-9; -4; 2; -20; 7; -33; 17; -8; -22; -27; 3; -4; -20; 4; -72; 10; -27; 4; 16; 17; 6; 4; -17; -4; 23; -18; -21; -9; -10; 15; -3; -18
(88)
40; 20; -26; 25; -20; -4; 0; -4; 0; 13; 10; 15; 1; 20; 73; -11; 24; -14; -25; -35; 13; -5; 17; 12; -48; -17; 19; 5; 32; -21; 10; -11
(50)
28; 20; -2; 30; 25; -33; -19; -16; 19; -2; 5; -12; 34; 8; 47; -13; 23; -17; -7; -16; -15; -13; -2; -9; -15; 6; 11; 24; -7; 23; 13; -39
(50)
27; 4; 3; 9; -6; 33; -10; -5; -8; 28; -2; 0; 19; -4; 47; -15; 24; 2; -25; -18; -7; -23; 6; 5; -22; -1; 13; -4; 6; -7; 8; -3
(53)
-2; -8; 20; 6; 0; 43; -26; 2; 4; 11; -17; 9; 11; -17; 11; -11; 6; 3; -5; 6; -14; -11; -14; 7; 5; 19; 3; -1; 7; -5; -16; -3
(188)
-5; -17; 22; -38; 0; -8; 40; -12; -56; -4; -12; -8; -22; -25; -91; 5; -25; 15; 8; 23; -1; -21; -6; 0; 34; -18; -34; -39; -30; 1; 9; -7
(210)
21; 14; -19; 33; -14; -11; -19; -14; 15; -9; 0; 27; -2; 8; 55; -15; 15; -12; -7; -17; 18; 5; -3; 7; -43; -16; 16; 18; 30; -6; -14; -29
(210)
-3; -8; 2; -12; -1; -1; 13; -4; -7; -3; -1; -1; -6; 10; -28; 4; -10; 8; 3; 2; -1; -3; -3; 1; 6; -14; -10; -14; -10; 3; 6; 0
(111)
-12; 16; -4; -15; 34; -44; 15; 16; 2; -17; 11; -25; 10; 14; -42; 21; -7; 4; 16; 5; 10; 6; -1; -12; 33; 6; -8; -1; -50; 28; 27; 14
(188)
-39; -17; 25; -34; 10; 19; -1; 6; -12; -9; -11; -3; -20; -29; -73; 11; -30; 16; 17; 34; -5; 4; -19; -8; 47; 9; -24; -19; -13; 10; -18; 9
(67)
39; 32; -38; -2; 1; -26; 48; 16; -13; 16; 34; -18; 19; 39; 36; 20; 19; -3; -11; -44; 19; 4; 32; 5; -18; -23; 12; -10; -27; -7; 56; 36
(88)
23; 25; -2; -7; 34; -39; 29; 1; -11; 13; 14; -37; 39; 8; 4; 16; 15; 2; -1; -16; -1; -11; 19; -14; 17; 3; -3; -6; -63; 24; 58; 10
(210)
16; 1; 1; 9; -17; 42; -19; 1; -3; 20; -7; 16; 6; -2; 43; -15; 15; 1; -20; -15; -3; -10; -3; 13; -27; 2; 13; -3; 22; -15; -9; 0
(188)
16; -16; 41; 26; 28; 6; -58; -44; 5; -7; -22; -9; 29; -33; -5; -42; 1; 0; -5; 24; -51; -30; -41; -8; -2; 4; -11; 23; 1; 43; -38; -90
(67)
12; 3; -26; 3; -33; 27; 11; 14; -3; 11; 8; 29; -21; 15; 38; -1; 7; 3; -14; -21; 33; 6; 14; 16; -29; -21; 12; -11; 32; -34; -4; 27
(53)
-2; 25; -17; -5; 0; 2; 7; 26; 8; 17; 13; -2; 8; 17; 43; 17; 9; -3; -4; -23; 18; 15; 25; 0; 0; 10; 17; 7; -11; -9; 26; 45
(5)
42; 21; 5; 29; 12; 5; -10; -10; -4; 27; -5; -18; 40; -5; 70; -17; 29; -10; -25; -28; -18; -20; 14; 2; -31; 5; 16; 9; -10; 1; 26; -16
(118)
-24; -3; -13; -9; -18; -11; -3; 5; 4; -29; -4; 26; -43; 11; -36; 8; -21; 3; 11; 13; 28; 22; -17; 7; 0; -13; -4; -2; 24; -7; -24; -1
(188)
-10; -11; 38; -13; 41; -15; -5; -17; -10; -4; -14; -29; 28; -31; -57; 1; -11; 8; 15; 28; -27; -20; -17; -18; 47; 20; -23; -4; -49; 41; 9; -29
(210)
-4; -6; -6; -49; -9; 7; 59; 22; -40; 18; 7; -16; -12; 12; -51; 32; -21; 22; 0; -6; 20; 7; 22; 5; 29; -13; -19; -43; -29; -16; 47; 54
(118)
21; -10; 44; -10; 30; 16; -5; -24; -20; 29; -18; -38; 51; -17; -10; -10; 18; 8; -11; 1; -58; -41; -8; -12; 24; 25; -9; -12; -48; 26; 31; -24
(111)
-11; -6; 36; -19; 26; 15; -5; 8; 3; 23; -14; -39; 40; -18; -3; 15; 17; 6; 7; 6; -44; -11; -2; -9; 50; 53; 3; -6; -46; 12; 24; 31
(104)
-9; -1; -14; 8; 3; -22; -14; 3; 27; -13; 5; 10; -3; 14; 15; 10; 6; -6; 8; -4; 10; 24; -10; -3; 2; 0; 10; 18; 9; 9; -9; -1
(93)
-12; 14; -42; 0; -19; -39; 21; 15; 14; -26; 19; 19; -31; 32; -4; 19; -8; -2; 14; -17; 44; 36; 5; 3; -11; -23; 8; 7; 21; -11; 9; 16
(177)
-19; -17; 41; 6; 21; 24; -51; -20; 7; -9; -24; -2; 5; -42; -31; -22; -15; 5; 8; 38; -31; -14; -36; -8; 21; 19; -14; 12; 7; 27; -47; -52
(67)
-11; 5; 6; 35; 40; -47; -42; -20; 34; -44; -5; 3; 15; -13; -15; -14; -12; -9; 26; 28; 1; 4; -35; -15; 11; -1; -6; 37; -5; 48; -37; -66
(210)
21; 6; -6; -5; -5; -18; 22; -1; -15; 6; 4; -9; 1; 8; 11; 4; 13; 1; -8; -11; -4; -8; 12; 4; -10; -5; 4; -12; -15; -8; 22; 6
(104)
-40; -9; 15; -31; 27; -15; 23; 15; -4; -13; 0; -21; -4; -17; -83; 26; -29; 16; 28; 26; -1; 9; -8; -15; 62; 11; -23; -13; -40; 19; 14; 21
(177)
-21; -12; 5; -4; -29; 73; -21; 22; 10; 22; -10; 29; -8; -8; 34; 2; -1; 6; -3; -3; 1; 13; 0; 13; 6; 22; 12; 0; 36; -31; -25; 44
(5)
-24; -12; -19; -20; -41; 11; 24; 8; -14; -20; -1; 46; -63; 1; -36; 10; -31; 11; 11; 12; 44; 23; -6; 14; -7; -27; -13; -24; 39; -33; -27; 20
(210)
-7; 12; -21; -1; 2; -23; 15; 15; 4; -13; 14; 9; -19; 13; -10; 11; -17; -2; 6; -2; 29; 10; 11; 3; 3; -14; -7; -2; 3; -4; 2; 11
(50)
-20; 8; -4; 21; 12; 17; -37; 12; 55; 0; 0; 2; 28; 16; 50; 4; 17; -8; 11; -10; -7; 16; -5; -4; 4; 28; 23; 28; 3; 7; -9; 20
(111)
-23; 13; -7; 9; 12; 5; -27; 17; 37; -9; 6; 6; 1; 3; 20; 10; -4; -2; 14; 4; 12; 25; -7; -5; 13; 16; 8; 21; 7; 9; -18; 12
(67)
-17; 12; -2; -35; -12; 42; 29; 41; -4; 41; 2; -14; -2; 3; 18; 38; 10; 8; -10; -19; 19; 9; 36; 8; 25; 28; 12; -28; -24; -33; 42; 92
(53)
-13; -10; 35; -43; 34; -37; 30; -7; -41; -13; -4; -35; 7; -12; -114; 20; -24; 16; 15; 30; -22; -18; -15; -16; 59; 9; -33; -28; -64; 34; 27; -8
(188)
9; 2; 9; -4; 23; -42; 5; -14; -20; -21; -3; -14; -3; -5; -55; -6; -15; 2; 2; 15; 1; -15; -13; -5; 6; -21; -18; -5; -28; 28; 5; -41
(188)
23; 5; -14; 27; 0; -12; -13; -9; 14; -5; 6; 3; 7; 9; 39; -18; 13; -6; -7; -10; -1; -6; 2; 8; -35; -15; 12; 16; 10; 3; -11; -23
(104)
1; 0; -34; 0; -23; -31; 15; -7; -7; -36; 17; 30; -50; 20; -31; -6; -26; 4; 7; 3; 37; 20; -9; 10; -28; -56; -12; -4; 29; -2; -21; -24
(67)
-29; 8; 36; -13; 57; 4; -34; 1; 29; 10; -11; -41; 55; -19; -5; 9; 17; 1; 16; 20; -36; -12; -19; -27; 58; 57; 6; 21; -53; 47; 14; 0
(53)
9; -18; 26; -1; -5; 0; -26; -39; -22; -13; -22; 12; -18; -21; -40; -27; -17; 7; -4; 23; -21; -16; -33; 0; -3; -17; -19; -2; 20; 18; -30; -69
(67)
-16; -10; -7; -27; -5; -9; 27; 3; -27; -21; 10; 7; -32; 4; -75; 7; -37; 10; 14; 17; 19; 4; -9; 4; 15; -31; -25; -19; -1; 2; -11; 1
(88)
-4; 2; 5; -7; 20; -15; -1; -3; 5; -9; 7; -14; 13; 3; -22; 4; -2; 6; 11; 4; -10; 2; -6; -9; 21; 1; -9; 2; -27; 24; 12; -5
(67)
51; 26; -22; 40; -11; -7; -11; -16; -3; 17; 3; 13; 18; 9; 85; -24; 33; -13; -28; -34; 11; -17; 19; 11; -63; -17; 22; 12; 17; -8; 9; -33
(210)
-10; -10; 11; 29; 9; -6; -56; -15; 40; -14; -17; 11; 10; -6; 23; -7; 9; -12; 5; 7; -15; 15; -30; -3; 1; 17; 12; 36; 22; 22; -33; -39
(93)
-13; 8; -21; -2; 0; -9; 11; 19; 15; -11; 17; 9; -8; 17; 1; 12; -7; -2; 10; -5; 18; 14; 6; 2; 7; -5; -1; 2; 4; -6; 2; 27
(50)
1; 0; 24; 31; 32; -1; -48; -19; 25; -8; -19; -14; 35; -22; 18; -20; 5; -9; 4; 12; -29; -8; -26; -10; 4; 23; 3; 31; 0; 31; -21; -48
(118)
-18; 8; -7; -6; 8; -6; 0; 18; 9; -11; 8; 0; -3; 4; -17; 18; -17; 0; 14; 4; 16; 18; -2; 1; 21; 4; -2; 3; -5; 2; -5; 21
(88)
14; -1; 7; 23; 14; -12; -34; -14; 22; 4; -9; -3; 23; -1; 38; -7; 22; -9; -6; -9; -18; 0; -13; -4; -5; 12; 13; 24; 1; 19; -4; -31
(93)
48; 18; -21; 44; -15; 15; -22; -8; 11; 20; 8; 20; 21; 13; 96; -27; 31; -14; -31; -35; 1; -16; 14; 15; -60; -13; 23; 16; 38; -17; -2; -25
(50)
15; 9; 14; 32; 28; -16; -40; -17; 26; -3; -6; -10; 39; -2; 34; -14; 18; -14; -1; -3; -28; -10; -16; -10; 3; 23; 8; 30; 0; 27; -4; -42
(50)
-6; -8; 24; -24; 3; 19; 15; 3; -31; 15; -17; -15; -1; -20; -38; 7; -15; 10; -4; 6; -10; -10; 2; 0; 26; 8; -16; -23; -19; -5; 15; 18
(118)
-42; -4; -2; -28; -5; 8; 6; 20; 6; -10; 0; 14; -27; 1; -37; 21; -23; 5; 17; 16; 15; 17; -6; -2; 33; 13; -10; -10; 10; -10; -11; 33
(50)
-15; 6; -31; -2; -29; 13; 16; 26; 8; -1; 11; 26; -31; 11; 17; 17; -9; 4; 1; -12; 42; 29; 14; 10; -13; -15; 11; -8; 34; -33; -3; 35
(177)
-20; 5; -10; 4; -7; 20; -13; 22; 20; -2; 3; 23; -13; -2; 19; 6; -10; -4; 4; 3; 22; 14; 2; 6; 3; 7; 4; 3; 30; -19; -23; 22
(50)
-38; 1; 12; -8; 25; -1; -11; 16; 20; -12; -9; -12; 6; -13; -31; 16; -20; 2; 23; 19; 2; 17; -12; -9; 42; 23; -7; 9; -17; 15; -7; 19
(118)
34; 15; -27; 11; -6; -24; 16; 2; -6; 13; 16; 4; 1; 18; 45; 4; 18; -6; -22; -32; 20; 1; 23; 7; -35; -26; 13; -3; -2; -7; 25; 1
(93)
18; 8; -5; 21; -12; 11; -22; -6; -2; 2; -7; 21; -6; -5; 34; -19; 7; -7; -19; -6; 10; -8; -4; 11; -38; -12; 11; 3; 27; -10; -18; -26
(188)
31; 6; 7; 31; 22; -19; -15; -23; 6; -1; 1; -13; 37; -5; 23; -23; 19; -3; -5; -9; -24; -20; -9; -7; -15; -6; 5; 19; -9; 26; 11; -52
(177)
-11; 6; 2; -5; -9; 47; -14; 23; 14; 26; -1; 4; 8; -8; 42; 12; 11; 4; -5; -10; 1; 13; 9; 6; 10; 27; 14; -4; 8; -19; 0; 41
(67)
-10; 4; 8; -7; 20; -9; -4; 4; 4; -1; 1; -9; 11; -6; -15; 6; -9; -1; 5; 9; -3; -6; -2; -6; 22; 11; -8; 0; -13; 12; 5; -3
(50)
26; 9; 4; 13; 30; -33; -5; -24; -3; -8; 6; -23; 27; 0; -4; -18; 13; -1; -1; -3; -22; -18; -9; -14; -5; -14; -7; 11; -30; 38; 14; -45
(67)
18; -8; 35; 18; 12; 18; -35; -32; 0; 13; -26; -11; 30; -20; 19; -26; 16; -5; -12; 2; -44; -29; -18; -3; -6; 13; 3; 5; -3; 13; -6; -49
(111)
2; -4; -14; 3; -43; 18; -5; -2; -10; -3; -13; 36; -40; 7; 14; -6; -10; -2; -9; -9; 24; 17; -5; 18; -32; -18; 4; -2; 55; -32; -23; -1
(118)
-11; 3; 14; -2; 10; 14; -19; 0; 20; 12; -11; -12; 26; 4; 23; 8; 17; -3; 3; -7; -23; 3; -6; -7; 18; 31; 12; 7; -13; 6; 11; 14
(111)
-9; -18; 45; -30; 25; -15; 0; -26; -35; -11; -19; -23; -4; -30; -94; -4; -24; 13; 10; 31; -32; -21; -24; -13; 46; 1; -35; -17; -38; 34; 4; -37
(67)
18; -10; -5; 15; -2; -28; 1; -30; -17; -30; -6; 15; -20; -1; -38; -29; -22; 3; 3; 13; 5; -9; -24; 4; -26; -44; -20; 5; 22; 16; -26; -66
(118)
19; 19; -39; 6; -33; -2; 26; 15; -3; 7; 15; 22; -27; 30; 43; 8; 3; -4; -17; -32; 41; 12; 29; 19; -45; -36; 13; -15; 21; -38; 14; 27
(111)
28; -10; 4; -3; -21; 10; 10; -19; -43; -1; -10; 18; -27; -11; -27; -25; -13; 7; -20; 5; 7; -26; -10; 19; -32; -43; -15; -25; 16; -12; -11; -41
(188)
-13; -13; 23; -5; 15; -14; -16; -20; 4; -16; -16; -5; 4; -5; -42; -4; -13; 3; 13; 20; -22; -4; -27; -10; 22; 5; -13; 4; -10; 24; -10; -34
(111)
-10; -9; 18; 1; 7; 2; -22; -10; -4; -10; -12; 9; -4; -20; -22; -11; -18; 3; 4; 21; -8; -5; -14; -4; 9; 2; -9; 7; 7; 12; -23; -28
(5)
28; 2; 22; 7; 8; 15; -9; -19; -13; 27; -15; -14; 25; -12; 23; -16; 15; 0; -21; -7; -26; -31; 4; 3; -14; 1; 2; -8; -13; 2; 14; -28
(111)
22; -4; 41; 23; 16; 44; -51; -18; 12; 34; -27; -17; 54; -33; 68; -28; 39; -6; -19; 0; -58; -34; -11; -1; -7; 45; 19; 15; -3; 5; -9; -26
(104)
